Here is a tiny trained network, its code and every weight. The questions are about switching its units off for an input and a class, where a switched-off unit gives its printed mean instead of its output.

import numpy as np


def w(rows, s, z=0):
    codes = np.array(rows[::2]) - 128.0
    scale = np.full(codes.shape[1], s)
    scale[-1] = z or s
    return codes * scale


def f(y):
    return y / 2 * (1 + np.tanh(0.7978845608 * (y + 0.044715 * y**3)))


def log_softmax(a):
    a = a - a.max(-1, keepdims=True)
    return a - np.log(np.exp(a).sum(-1, keepdims=True))


def net(x, mask):
    res = np.array(x, float).reshape(1, 5) / 4 @ E
    y = f(res @ A[0][:, :-1].T + A[0][:, -1])
    res = res + np.where(mask, y, B[0][:, -1]) @ B[0][:, :-1]
    return log_softmax(res[-1] @ U[:, :-1].T + U[:, -1])


A, B = {}, {}
E = w([
[146,73,175,41,97,56,178,201,86,163],'x0',
[141,141,141,182,85,190,238,100,135,255],'x1',
[216,106,71,149,186,106,153,89,177,192],'x2',
[93,66,46,77,52,106,170,80,151,92],'x3',
[49,206,124,104,84,145,111,213,182,175],'x4',
],0.0082)
A[0] = w([
[94,162,145,108,103,126,112,155,125,124,97],'n0',
[119,74,17,55,110,88,80,110,188,105,128],'n1',
[141,84,51,92,141,93,124,107,221,126,172],'n2',
[146,83,171,108,81,103,221,92,109,191,169],'n3',
[156,108,121,83,138,104,90,105,146,69,180],'n4',
[75,209,174,78,99,107,69,227,140,108,176],'n5',
[207,97,188,201,227,101,88,83,74,65,107],'n6',
[132,209,97,244,158,238,120,97,209,207,124],'n7',
[55,201,179,69,106,146,84,249,113,130,185],'n8',
[85,180,123,224,122,255,159,48,138,144,252],'n9',
[160,61,143,79,109,93,193,152,121,215,153],'n10',
[99,165,175,113,110,105,78,212,80,103,175],'n11',
[129,61,34,87,127,103,107,90,162,65,163],'n12',
],0.0069,0.0028)
B[0] = w([
[107,132,141,123,136,142,137,121,141,151,147],'n0',
[108,187,64,135,121,45,189,94,138,94,200],'n1',
[140,172,78,142,139,76,180,134,118,138,189],'n2',
[128,95,127,98,59,143,155,178,76,168,203],'n3',
[114,142,116,130,182,99,128,71,118,100,181],'n4',
[72,131,183,106,209,137,154,97,196,145,216],'n5',
[186,99,160,135,197,140,40,93,93,116,224],'n6',
[190,220,89,255,70,175,80,162,209,209,254],'n7',
[76,108,172,81,187,140,155,149,211,163,226],'n8',
[130,156,108,171,39,203,91,139,146,122,243],'n9',
[199,96,150,79,128,89,211,202,73,185,205],'n10',
[77,98,210,69,205,142,136,85,168,135,194],'n11',
[113,160,57,139,119,77,139,81,104,79,205],'n12',
],0.0086,0.0093)
U = w([
[37,93,120,142,29,255,128,90,79,47,147],'0',
[191,73,157,131,190,137,34,78,55,79,99],'1',
[100,156,63,118,129,34,168,76,113,58,38],'2',
[201,71,140,68,103,100,209,214,50,203,4],'3',
[185,214,104,228,94,198,108,155,194,200,163],'4',
[28,109,189,61,193,145,155,131,228,146,237],'5',
],0.0082,0.0012)

Each question gives the input, the list of numbers given to net, and the class t.
The units are the neurons (one row each of A and B). Each row of codes is followed by its name. A weight is (code - 128) times the scale printed after its matrix; where a second scale follows, it is the last column's (A, B and U).
mask holds one flag per neuron, in row order. A switched-off neuron (its flag False) gives its mean, the last column of its row in B, instead of its output. The means were averaged over made-up inputs and are rounded, as every weight is.
A unit's drop is (log p(t) with every unit on - log p(t) with that unit switched off) / (log p(t) with every unit on - log p(t) with every unit switched off).
The circuit of an input: a set's keep is (log p(t) with only the set's units on - log p(t) with every unit switched off) / (log p(t) with every unit on - log p(t) with every unit switched off). Starting from the 12 units with the biggest drops (on a tie, the unit counted first), units are removed one at a time, each time the one whose removal leaves the highest keep (on an exact tie, the one counted first), for as long as the keep stays at least 0.8.
circuit, biggest first: the units of the circuit, biggest drop first
k most important neurons: the k neurons with the biggest drops, biggest first
drop when u is switched off: that unit's drop, to one decimal
input [-5,-1,1,7,5], class 2: circuit, biggest first	n1; n12
input [3,6,2,-2,2], class 3: circuit, biggest first	n10
input [-1,7,-5,7,1], class 0: circuit, biggest first	n7; n9
input [5,7,-6,2,7], class 5: 2 most important neurons	n8; n5
input [-4,-7,4,-5,4], class 5: 2 most important neurons	n5; n9
input [-7,-3,-5,0,-4], class 1: 2 most important neurons	n6; n7
input [-7,-6,-2,3,-6], class 2: 2 most important neurons	n12; n1
input [3,-5,2,8,7], class 2: 2 most important neurons	n1; n12
input [3,-8,6,-1,-2], class 2: 3 most important neurons	n1; n12; n2
input [1,5,6,8,4], class 3: 2 most important neurons	n10; n3
input [4,4,8,-5,-3], class 3: drop when n10 is switched off	0.2
input [-5,-1,-7,-6,-5], class 1: drop when n6 is switched off	0.6
input [3,8,-7,-6,4], class 5: drop when n8 is switched off	0.3
input [-7,-4,-5,4,-7], class 2: circuit, biggest first	n12
